Here is a tiny trained network, its code and every weight. The questions are about switching its units off for an input and a class, where a switched-off unit gives its printed mean instead of its output.

import numpy as np


def w(rows, s, z=0):
    codes = np.array(rows[::2]) - 128.0
    scale = np.full(codes.shape[1], s)
    scale[-1] = z or s
    return codes * scale


def f(y):
    return np.maximum(y, 0)


def log_softmax(a):
    a = a - a.max(-1, keepdims=True)
    return a - np.log(np.exp(a).sum(-1, keepdims=True))


def net(x, mask):
    res = np.array(x, float).reshape(1, 4) / 4 @ E
    y = f(res @ A[0][:, :-1].T + A[0][:, -1])
    res = res + np.where(mask, y, B[0][:, -1]) @ B[0][:, :-1]
    return log_softmax(res[-1] @ U[:, :-1].T + U[:, -1])


A, B = {}, {}
E = w([
[127,128,128,129,129],'x0',
[153,169,152,254,128],'x1',
[64,205,37,122,73],'x2',
[107,23,61,174,63],'x3',
],0.0054)
A[0] = w([
[144,71,196,127,152,7],'N1',
[134,211,182,97,137,102],'N2',
[138,147,133,179,130,92],'N3',
[119,155,107,125,104,68],'N4',
[125,141,140,176,129,97],'N5',
[130,142,128,182,133,85],'N6',
[126,153,143,215,135,88],'N7',
[145,145,137,176,102,88],'N8',
[141,148,135,181,117,100],'N9',
[153,59,190,124,171,10],'N10',
[137,160,143,211,113,88],'N11',
[150,95,162,126,143,30],'N12',
[120,115,120,94,131,52],'N13',
[128,98,107,47,127,38],'N14',
[153,79,184,130,145,10],'N15',
[130,149,142,122,133,103],'N16',
[122,203,171,98,158,99],'N17',
[124,80,107,148,117,92],'N18',
[149,162,139,112,127,91],'N19',
[89,176,76,129,124,44],'N20',
[113,98,122,51,122,40],'N21',
[141,97,161,131,144,51],'N22',
[103,61,95,158,102,89],'N23',
[117,143,150,185,127,85],'N24',
[122,146,138,119,154,67],'N25',
[104,184,68,127,104,47],'N26',
[137,110,122,127,89,75],'N27',
[114,195,70,121,104,60],'N28',
[135,204,161,90,157,105],'N29',
[97,180,65,123,113,35],'N30',
[113,79,115,8,118,29],'N31',
[114,22,51,179,90,82],'N32',
],0.013,0.0015)
B[0] = w([
[118,156,170,139,42,198],'N1',
[107,51,159,112,193,208],'N2',
[140,154,83,132,148,177],'N3',
[129,147,153,132,100,160],'N4',
[132,145,80,130,139,172],'N5',
[143,149,83,127,148,176],'N6',
[139,177,52,112,157,210],'N7',
[153,152,90,128,159,176],'N8',
[138,147,72,128,140,181],'N9',
[134,172,191,157,45,212],'N10',
[137,162,39,115,144,210],'N11',
[115,145,155,141,80,168],'N12',
[133,151,97,124,140,151],'N13',
[132,168,37,134,153,189],'N14',
[123,156,167,132,53,189],'N15',
[127,106,130,126,141,147],'N16',
[110,55,164,112,189,204],'N17',
[113,100,163,101,157,174],'N18',
[128,87,127,124,136,155],'N19',
[140,153,177,148,65,192],'N20',
[136,171,45,128,156,186],'N21',
[114,151,153,116,81,166],'N22',
[128,67,175,115,178,202],'N23',
[125,160,78,112,144,180],'N24',
[112,100,130,122,136,147],'N25',
[126,159,178,132,50,202],'N26',
[126,104,142,117,139,150],'N27',
[120,158,182,114,45,205],'N28',
[120,38,159,123,175,204],'N29',
[133,160,181,151,59,200],'N30',
[160,194,4,135,180,222],'N31',
[111,18,199,119,207,254],'N32',
],0.026,0.0061)
U = w([
[101,9,185,80,191,234],'0',
[159,191,14,105,159,140],'1',
[118,166,214,137,2,4],'2',
],0.0074,0.00043)

Each question gives the input, the list of numbers given to net, and the class t.
The units are the neurons (one row each of A and B). Each row of codes is followed by its name. A weight is (code - 128) times the scale printed after its matrix; where a second scale follows, it is the last column's (A, B and U).
mask holds one flag per neuron, in row order. A switched-off neuron (its flag False) gives its mean, the last column of its row in B, instead of its output. The means were averaged over made-up inputs and are rounded, as every weight is.
A unit's drop is (log p(t) with every unit on - log p(t) with that unit switched off) / (log p(t) with every unit on - log p(t) with every unit switched off).
The circuit of an input: a set's keep is (log p(t) with only the set's units on - log p(t) with every unit switched off) / (log p(t) with every unit on - log p(t) with every unit switched off). Starting from the 12 units with the biggest drops (on a tie, the unit counted first), units are removed one at a time, each time the one whose removal leaves the highest keep (on an exact tie, the one counted first), for as long as the keep stays at least 0.8.
circuit, biggest first: the units of the circuit, biggest drop first
k most important neurons: the k neurons with the biggest drops, biggest first
drop when u is switched off: that unit's drop, to one decimal
input [-5,4,5,3], class 2: circuit, biggest first => [N26]
input [3,6,-6,3], class 1: 3 most important neurons => [N7 N11 N28]
input [2,-6,-3,5], class 1: 2 most important neurons => [N31 N14]
input [5,-2,-7,6], class 2: 3 most important neurons => [N10 N1 N15]
input [5,8,-8,-7], class 1: 3 most important neurons => [N7 N11 N32]
input [-4,-8,-7,-6], class 1: 3 most important neurons => [N31 N14 N21]
input [6,-5,-7,5], class 2: 2 most important neurons => [N10 N1]
input [-2,4,8,7], class 2: 3 most important neurons => [N26 N30 N28]
input [3,-5,-6,1], class 2: 2 most important neurons => [N10 N1]
input [-1,8,-8,0], class 1: 2 most important neurons => [N7 N11]
input [7,0,1,-2], class 0: drop when N10 is switched off => 0.1
input [7,-4,-3,1], class 1: drop when N31 is switched off => 0.1
input [5,0,-4,-2], class 2: drop when N32 is switched off => 0.2
input [-3,3,7,-5], class 2: circuit, biggest first => [N28]
